Below is a small trained network, with its code and all its weights. Each question gives an input and a target symbol and asks what happens when units are switched off, that is, made to give their printed mean instead of their output.

import numpy as np


def w(rows, s, z=0):
    codes = np.array(rows[::2]) - 128.0
    scale = np.full(codes.shape[1], s)
    scale[-1] = z or s
    return codes * scale


def norm(h):
    return h / np.sqrt((h * h).mean(-1, keepdims=True) + 1e-5)


def f(y):
    return y / 2 * (1 + np.tanh(0.7978845608 * (y + 0.044715 * y**3)))


def softmax(a):
    e = np.exp(a - a.max(-1, keepdims=True))
    return e / e.sum(-1, keepdims=True)


def log_softmax(a):
    a = a - a.max(-1, keepdims=True)
    return a - np.log(np.exp(a).sum(-1, keepdims=True))


def net(x, mask):
    ids = ['αβεζηθλξπστφψω'.index(c) for c in x.split()]
    T = len(ids)
    res = E[ids] + P[:T]
    u = 0
    for l in range(2):
        r = norm(res)
        for j in range(2):
            rows = slice(3 * j, 3 * j + 3)
            q, k, v = (r @ M[l][rows].T for M in (Q, K, V))
            z = softmax(np.where(np.tri(T) > 0, q @ k.T / 3**0.5, -1e9)) @ v
            o = O[l][rows]
            res = res + np.where(mask[u + j], z, o[:, -1]) @ o[:, :-1]
        u += 2
        y = f(norm(res) @ A[l][:, :-1].T + A[l][:, -1])
        res = res + np.where(mask[u : u + 4], y, B[l][:, -1]) @ B[l][:, :-1]
        u += 4
    return log_softmax(norm(res)[-1] @ U[:, :-1].T + U[:, -1])


Q, K, V, O, A, B = {}, {}, {}, {}, {}, {}
E = w([
[208,40,190,136,57,105,128,146,101,110,82],'α',
[129,139,105,66,103,78,131,254,115,144,183],'β',
[68,124,138,150,145,148,134,169,161,78,155],'ε',
[13,69,118,159,78,106,128,149,171,193,133],'ζ',
[137,81,148,129,102,107,80,114,164,80,146],'η',
[134,153,178,114,101,141,203,128,167,172,87],'θ',
[130,111,94,162,68,149,90,177,130,159,66],'λ',
[103,110,89,130,80,146,177,76,142,148,114],'ξ',
[102,127,167,73,73,147,107,127,153,93,70],'π',
[147,106,98,114,170,192,185,192,97,99,142],'σ',
[196,204,88,143,132,68,104,124,145,157,154],'τ',
[123,120,223,143,149,196,160,117,121,169,134],'φ',
[129,75,118,112,107,201,44,208,134,116,193],'ψ',
[66,78,94,98,109,152,85,108,64,140,235],'ω',
],0.007)
P = w([
[125,159,124,64,121,140,168,66,120,218,250],'0',
[149,142,116,120,115,103,156,106,96,194,215],'1',
[141,129,113,144,104,96,155,141,110,167,190],'2',
[150,117,116,157,88,110,145,166,133,153,147],'3',
[164,105,110,187,69,132,151,183,180,131,90],'4',
[168,118,112,206,74,125,161,205,190,128,79],'5',
],0.0027)
Q[0] = w([
[174,129,170,102,61,87,136,178,136,180,140],'L0H0',
[114,159,80,156,171,98,136,38,116,241,95],'L0H0',
[115,120,121,87,128,160,68,110,138,91,157],'L0H0',
[114,180,101,134,149,167,108,9,96,142,139],'L0H1',
[124,13,172,120,119,155,131,202,139,116,120],'L0H1',
[125,4,179,136,142,152,180,149,191,191,134],'L0H1',
],0.0039)
K[0] = w([
[217,104,88,221,172,47,111,195,12,165,182],'L0H0',
[122,142,128,100,29,113,165,45,171,228,111],'L0H0',
[91,129,118,87,119,97,37,101,74,67,141],'L0H0',
[114,68,70,208,141,75,177,4,69,204,175],'L0H1',
[79,147,191,123,103,223,85,200,126,61,97],'L0H1',
[57,238,209,2,9,204,91,82,180,80,1],'L0H1',
],0.0031)
V[0] = w([
[85,148,200,131,89,108,121,99,128,135,26],'L0H0',
[72,93,151,156,66,255,116,22,102,143,85],'L0H0',
[196,149,177,168,95,117,206,111,187,180,218],'L0H0',
[78,147,68,189,145,116,115,28,78,169,158],'L0H1',
[193,92,80,165,208,135,139,151,108,199,201],'L0H1',
[127,109,166,191,200,128,151,217,125,80,91],'L0H1',
],0.0025)
O[0] = w([
[205,2,196,119,65,35,98,123,163,118,78,51],'L0H0',
[122,85,137,123,212,67,107,212,149,48,164,129],'L0H0',
[40,172,60,164,182,70,89,82,6,155,127,255],'L0H0',
[85,164,184,100,106,94,32,158,144,148,34,93],'L0H1',
[132,5,181,8,110,154,106,146,235,113,102,146],'L0H1',
[108,85,174,106,64,124,191,112,158,152,195,35],'L0H1',
],0.0025,0.0023)
A[0] = w([
[111,123,198,146,187,175,147,132,103,150,126,109],'L0N0',
[253,109,120,153,91,122,104,194,79,148,118,203],'L0N1',
[136,65,84,157,117,153,27,80,142,76,153,3],'L0N2',
[107,77,103,183,152,156,99,87,165,102,187,165],'L0N3',
],0.003,0.0011)
B[0] = w([
[217,194,123,207,91,167,96,82,152,166,155,121],'L0N0',
[89,217,75,157,161,185,122,125,58,130,255,249],'L0N1',
[185,196,120,66,72,115,186,117,187,210,156,156],'L0N2',
[128,237,118,178,31,52,121,133,86,102,83,194],'L0N3',
],0.0034,0.0018)
Q[1] = w([
[125,166,101,251,31,103,197,151,135,123,108],'L1H0',
[92,189,80,203,40,60,210,149,22,90,112],'L1H0',
[172,94,168,151,189,130,253,41,178,156,160],'L1H0',
[90,91,162,32,156,146,96,34,105,61,39],'L1H1',
[120,107,199,7,198,146,97,60,141,55,39],'L1H1',
[117,69,126,89,172,77,111,25,123,59,159],'L1H1',
],0.0035)
K[1] = w([
[145,84,152,169,14,123,148,153,250,83,3],'L1H0',
[97,47,112,150,20,131,142,175,129,76,22],'L1H0',
[123,227,214,53,174,164,153,116,124,130,102],'L1H0',
[156,86,70,233,144,106,204,142,118,199,210],'L1H1',
[178,125,81,204,150,100,217,145,112,229,235],'L1H1',
[77,106,85,133,132,107,103,45,106,172,238],'L1H1',
],0.004)
V[1] = w([
[139,64,153,73,48,100,186,103,247,97,77],'L1H0',
[126,81,2,226,116,142,152,73,176,186,185],'L1H0',
[65,195,169,214,102,87,119,176,147,147,109],'L1H0',
[95,153,149,129,96,237,81,72,86,90,102],'L1H1',
[143,93,72,188,206,107,161,100,206,182,229],'L1H1',
[189,120,58,220,92,168,158,140,213,145,80],'L1H1',
],0.003)
O[1] = w([
[74,161,124,31,158,105,72,100,82,147,153,26],'L1H0',
[157,123,108,75,127,62,197,131,98,2,83,255],'L1H0',
[162,113,170,143,88,123,108,46,147,135,139,197],'L1H0',
[83,100,125,140,133,63,148,90,79,129,150,168],'L1H1',
[162,131,143,82,184,128,48,207,203,136,60,107],'L1H1',
[121,119,125,90,158,158,50,146,84,178,152,33],'L1H1',
],0.0042,0.0023)
A[1] = w([
[179,105,133,188,209,246,137,144,120,163,203,1],'L1N0',
[100,120,4,159,136,122,87,157,94,42,167,161],'L1N1',
[227,177,34,132,230,126,132,93,140,132,152,42],'L1N2',
[49,70,136,83,57,162,175,115,109,119,130,180],'L1N3',
],0.0037,0.00071)
B[1] = w([
[90,50,105,63,104,71,45,18,201,110,116,159],'L1N0',
[67,179,171,117,166,149,116,10,138,184,67,251],'L1N1',
[163,64,192,204,230,122,56,171,138,121,132,156],'L1N2',
[211,89,175,171,253,91,91,159,107,162,187,192],'L1N3',
],0.0038,0.0033)
U = w([
[128,51,80,122,223,204,175,144,156,68,140,253],'α',
[227,35,153,147,88,105,150,148,62,55,148,125],'β',
[166,60,221,164,115,164,112,49,198,155,138,185],'ε',
[53,156,125,112,181,129,73,41,51,200,211,80],'ζ',
[95,106,72,100,89,206,34,128,174,109,209,240],'η',
[115,169,198,152,126,162,74,136,72,133,141,34],'θ',
[179,201,196,91,123,163,224,120,148,212,90,30],'λ',
[187,187,120,75,41,60,98,80,159,42,153,116],'ξ',
[44,40,149,149,115,37,92,190,153,167,122,122],'π',
[201,178,119,208,226,79,67,144,141,133,139,173],'σ',
[109,171,55,183,69,192,96,129,115,167,30,197],'τ',
[133,179,78,86,124,132,169,253,115,146,192,118],'φ',
[51,208,173,181,142,143,180,145,207,17,116,8],'ψ',
[96,126,94,63,175,47,170,81,71,65,43,122],'ω',
],0.0077,0.0014)

Each question gives the input, a string of symbols that net reads in full, and the target symbol t.
The units are the heads (3 rows each of Q, K, V and O) and the neurons (one row each of A and B). Each row of codes is followed by its name. A weight is (code - 128) times the scale printed after its matrix; where a second scale follows, it is the last column's (O, A, B and U).
mask holds one flag per unit, layer by layer, with each layer's heads first. A switched-off unit (its flag False) gives its mean, the last column of its rows in O or B, instead of its output. The means were averaged over made-up inputs and are rounded, as every weight is.
A unit's drop is (log p(t) with every unit on - log p(t) with that unit switched off) / (log p(t) with every unit on - log p(t) with every unit switched off).
The circuit of an input: a set's keep is (log p(t) with only the set's units on - log p(t) with every unit switched off) / (log p(t) with every unit on - log p(t) with every unit switched off). Starting from all 12 units, units are removed one at a time, each time the one whose removal leaves the highest keep (on an exact tie, the one counted first), for as long as the keep stays at least 0.8.
circuit, biggest first: the units of the circuit, biggest drop first
top k neurons in layer l: the k neurons of layer l with the biggest drops, biggest first
which heads matter: for each layer, one digit per head in row order, 1 if its drop is at least 0.15 and else 0, layers parted by /
drop of u: that unit's drop, to one decimal
input τ ζ π τ, target ζ: circuit, biggest first -> (L1H1 L1H0)
input α λ π, target β: top 2 neurons in layer 1 -> (L1N1 L1N3)
input τ α ω λ π ε, target ζ: which heads matter -> 00 / 11
input ζ ζ ψ π ζ, target ζ: circuit, biggest first -> (L1H1 L1H0)
input σ λ α π φ, target ζ: which heads matter -> 01 / 11
input ζ τ π ψ, target ζ: which heads matter -> 00 / 01
input ζ ξ ε τ ξ π, target ω: which heads matter -> 01 / 10
input τ τ ε ε ω ξ, target ω: which heads matter -> 00 / 10
input σ π θ, target ζ: which heads matter -> 00 / 10
input ε ζ π λ, target ζ: circuit, biggest first -> (L0N1 L1H1)
input ω λ π σ, target ζ: circuit, biggest first -> (L1H0 L0H1 L0N1 L1N0)
input θ ζ π ξ, target ζ: which heads matter -> 10 / 10
input ζ τ ζ η, target ξ: which heads matter -> 00 / 00
input λ β π ξ, target ζ: which heads matter -> 00 / 10
input ξ β φ, target ε: top 2 neurons in layer 1 -> (L1N0 L1N1)
input ε η ε β η π, target θ: top 2 neurons in layer 0 -> (L0N2 L0N3)
input η β π, target λ: top 3 neurons in layer 1 -> (L1N3 L1N2 L1N0)
input λ η ξ, target ω: top neuron in layer 0 -> (L0N1)
input θ ω φ π ψ, target ζ: top neuron in layer 1 -> (L1N1)
input λ ψ π ζ, target ζ: drop of L0N1 -> 0.3
input φ π π π, target ζ: drop of L0N3 -> 0.1
input α ε ψ λ η, target ξ: drop of L1H0 -> 0.2
input η σ π η, target ζ: drop of L1H1 -> 0.1
